cols: dun bina tas vaf sev desa fibo las
[-85  93  49  34  74 -46  56  28] : X
[ 25 -84  26  72  35  50 -71 -20] : Y
[ 40 -42 -88 -35  65 -75 -36  77] : F
[ 14 -49  34  49 -46  74 -48 -25] : T
[ 72  26 -84  25 -60  30  26 -51] : S
[  9  -4  73  30 -65  50 -40 -22] : R
[ 19 -58  18 -64  57  -5 -12  81] : N
[-21  27 -37  63 -72  26  23 -78] : U
[ -20   27  -76  -44   40 -106   20  -10] : H
[ 19 -14 -76  52  12 -75 -43 -68] : K
[-41  40  55  31 -54  26  18 -32] : Z
find: [ 34  49 -46  74]	T
shift -1: [-88 -35]	[-89 -36]
find: [-58  18 -64  57  -5]	N
down: [-44  52]	vaf
find: [ 25 -84  26  72]	Y
find: [ 55  31 -54]	Z

cols: nenuk Rera safov vero
[ 21   7  35 -56] : riniv
[ 56 -74 -68  43] : fanud
[19  0 13 69] : mub
[ 76  26 -71   4] : Neveb
[ 19   0 -62  69] : Vem
down: [-56  43]	vero
row of mub	[19  0 13 69]
down: [ 4 69]	vero
shift -1: [-74]	[-75]
row of riniv	[ 21   7  35 -56]
shift -1: [ 19   0 -62]	[ 18  -1 -63]
find: [ 19   0 -62  69]	Vem

cols: Niz zetez Lipe zav gused zuzor davop Fova momi Rekiz
[ 12  45 -10  49  60  34 -39  11 -38 -30] : Zof
[ 39  48   9  13  21  38 -22   7  26 -56] : varus
[ 33  45 -21 -40   1   4 -22  54 -22 -73] : did
[  14   40    6  -24   27   54  -22    4  -16 -107] : bokin
down: [34 38  4]	zuzor
find: [ 54 -22   4]	bokin
shift +1: [45]	[46]

cols: sen Puz Keval Milif zoveb
[  57   -9   12 -111   18] : dogo
[ -66  -32 -106   79   -3] : Fito
[-6  6 84 74 14] : Dof
[  56   -8   12 -110   18] : vinun
[ 36   6  12 -70  11] : beb
[ 56  -8  12  25 -10] : Gaba
[  6  85  74  74 -21] : pabu
[-58  45 -67  54  -3] : bibav
[ 76  -3  93 -90   5] : resoz
[  59   -8   13 -111   18] : misek
[ 75  -4  91 -91   8] : rufi
shift -1: [-9 12]	[-10  11]
find: [ 6 84 74]	Dof
shift -1: [6]	[5]
find: [  56   -8   12 -110   18]	vinun
row of dogo	[  57   -9   12 -111   18]

cols: tubo pamov subut Zono vinu roki zut kaz geb buv
[  -1 -108   49  -37  -77  -12  -31   29   48  -35]  lozat
[ 0  0  0  0 -1 -1 -1  0  0  0]  domal
[ 11   2 -31  68 -44   3   1  28  -3  -9]  zuf
[  -2 -108   49  -37  -77  -11  -31   29   48  -34]  kan
[  7   2 -22  48 -32   2   1  20  -3  -6]  sugem
[-2 -3  0  3  6  5 -8  6 -1  2]  Nofav
[  7   1 -21  48 -31   2   1  19  -3  -7]  Nub
[ 25  11 -13  -8 -45 -32  50 -19  -8  -2]  zat
[ 0  0  0  0 -1  0  0  0  0  0]  tago
[  7   1 -21  48 -44   2   1  19  -3  -7]  kag
[ 24  10 -13  -8 -45 -32  50 -19  -8  -2]  rigek
[ 60 -53 -31 -30  15 -30 -26  58 -91  72]  Tomam
row of Nofav	[-2 -3  0  3  6  5 -8  6 -1  2]
shift -1: [ 0  0  0 -1]	[-1 -1 -1 -2]

cols: Fis lat pabo sakon pep ber vap
[  6 -61  37  26 -17   2 -12] -> nafa
[ 26  10  29 -38  13  62  15] -> gilak
[ 72 -17  69 -10 -58  -2 -11] -> vemi
[-101   17 -108   32   48  -27   -1] -> saben
[ -5  34 -22 -44  18  71  11] -> kato
row of saben	[-101   17 -108   32   48  -27   -1]
row of nafa	[  6 -61  37  26 -17   2 -12]

cols: Mobab vul sudes Kulu manab Fugo forag gomol vir
[ 19  16 -41 -69  37 -60  75  13 -47]  Lefa
[  12  -63   41  -51  -87    8 -119   32   -6]  tis
[  97   32   -6  -51 -119   41  -87  -63    8]  nar
[-10   1 -14  43  41 -46  40  13 -25]  Sibo
[ 19  16 -41 -69  -9 -68  70  69  35]  raku
[ 20  31  30  92 -79  56 -67 -74  78]  tenok
[-77 -26  62 -57 -89  10 -31  28  73]  kol
[-77 -20  -8  13 -98  69 -40 -24  67]  Sonal
down: [-10  19  20 -77]	Mobab
down: [ 41  -6 -14]	sudes
shift +1: [-14  43]	[-13  44]
down: [-47  -6   8]	vir
find: [ -63   41  -51  -87    8 -119   32   -6]	tis
row of Sibo	[-10   1 -14  43  41 -46  40  13 -25]
shift -1: [-67]	[-68]

cols: suz zera bubat gabom mus fepob tosur
[-45 -97  60  59  37 -78 -68] : retov
[-97 -97  60  59  37 -78 -68] : Tiz
[ 97  97 -56 -61 -39  80  70] : dar
[-63 -64  31  43  29 -58 -49] : Vapud
[-14 -15   7  10   7 -14 -12] : turuf
[101 100 -59 -61 -39  80  69] : dumal
shift +1: [10  7]	[11  8]
row of turuf	[-14 -15   7  10   7 -14 -12]

cols: zipit Kitul lifo Nadi
[-20 -48  14 -41] -> gekap
[ 31  28 -79 -44] -> Sab
[-49  29  59  23] -> Pite
[-40   9  -4  62] -> Doko
[  2 -57  70  26] -> tuk
[ -8  49 -91 -67] -> pizef
[-15 -58  93 -43] -> Teb
[-34 -41  88  62] -> Zilal
[-43  39   3 -60] -> Zenug
[-43 -44  28 -79] -> noti
shift -1: [31 28]	[30 27]
find: [-40   9]	Doko
down: [  2  -8 -15 -34]	zipit
shift +1: [-57  70]	[-56  71]
shift +1: [28]	[29]
down: [-43 -43]	zipit
find: [ 28 -79 -44]	Sab

cols: fuvu fepu Ruku dav labu Vez Fip ses
[-79 -59  22   3  -2  27 -26 -30]  Tuteb
[  8  46  97  89  14  -1  83 -13]  foles
[-68   1   6  41 -16  21 -18 -70]  Zelon
[-14  24  36 -70 -21  70 -27 -66]  fodu
[ 97  51 -74 -79  28 -40   3 -27]  tekif
[-83 -86   9  67 -30  70  70 -11]  bivuk
[  5 -16  64 -78 -72  55  94 -22]  fil
[-76 -54 -78 -35 -39 -38 -18  94]  savi
[-63 -29 -78  37 -65  44 -90 -76]  vuruk
[ 50  93  82 -63   5 -80  17 -38]  Zal
[ 74  20 -48  99 -40 -82 -72 -55]  zita
[ 66  43 -60 -67  98  86 -95 -44]  Kuzos
shift -1: [-65]	[-66]
row of savi	[-76 -54 -78 -35 -39 -38 -18  94]

cols: Galu tidol pob dini bov Fupi mefi
[  80  -16    4   57    0 -120   60] = Keras
[  4  57  80 -16   8  95  35] = kevi
[ 65 113 -11  57 -24  22 116] = suda
row of suda	[ 65 113 -11  57 -24  22 116]
row of Keras	[  80  -16    4   57    0 -120   60]
find: [ 80 -16   4  57   0]	Keras
find: [ 80 -16   4  57]	Keras

cols: vodil Nagod debob Zosen Direp
[-73  10  97 -93  19] : suf
[-74  32 116 -67  20] : tose
[-76  25 107 -82  22] : Pulin
[-78  32 116 -74  11] : zap
[-78  32 116 -76  11] : Tev
find: [-78  32 116 -76]	Tev
down: [20 22 11]	Direp
find: [ 25 107 -82  22]	Pulin
row of suf	[-73  10  97 -93  19]
down: [ 97 116 107]	debob
down: [-78 -78]	vodil

cols: fibaf zevi Dum duges vun Pon mis vipa zin
[-47 -61  -9   3   7  44  78 -67  15]  Zub
[  21   43   -7   41  -56  -21 -124   86  -12]  Roli
[ 34  65   0  25 -27 -30 -86  79   0]  naz
[-16 -24  10 -13  13  19  40 -52   6]  Mek
[-47 -61  -9   3   7  44  12   2   8]  Revof
[-47 -61  -9   3  19  44  78 -67  15]  Tinu
shift -1: [21]	[20]
shift -1: [34]	[33]

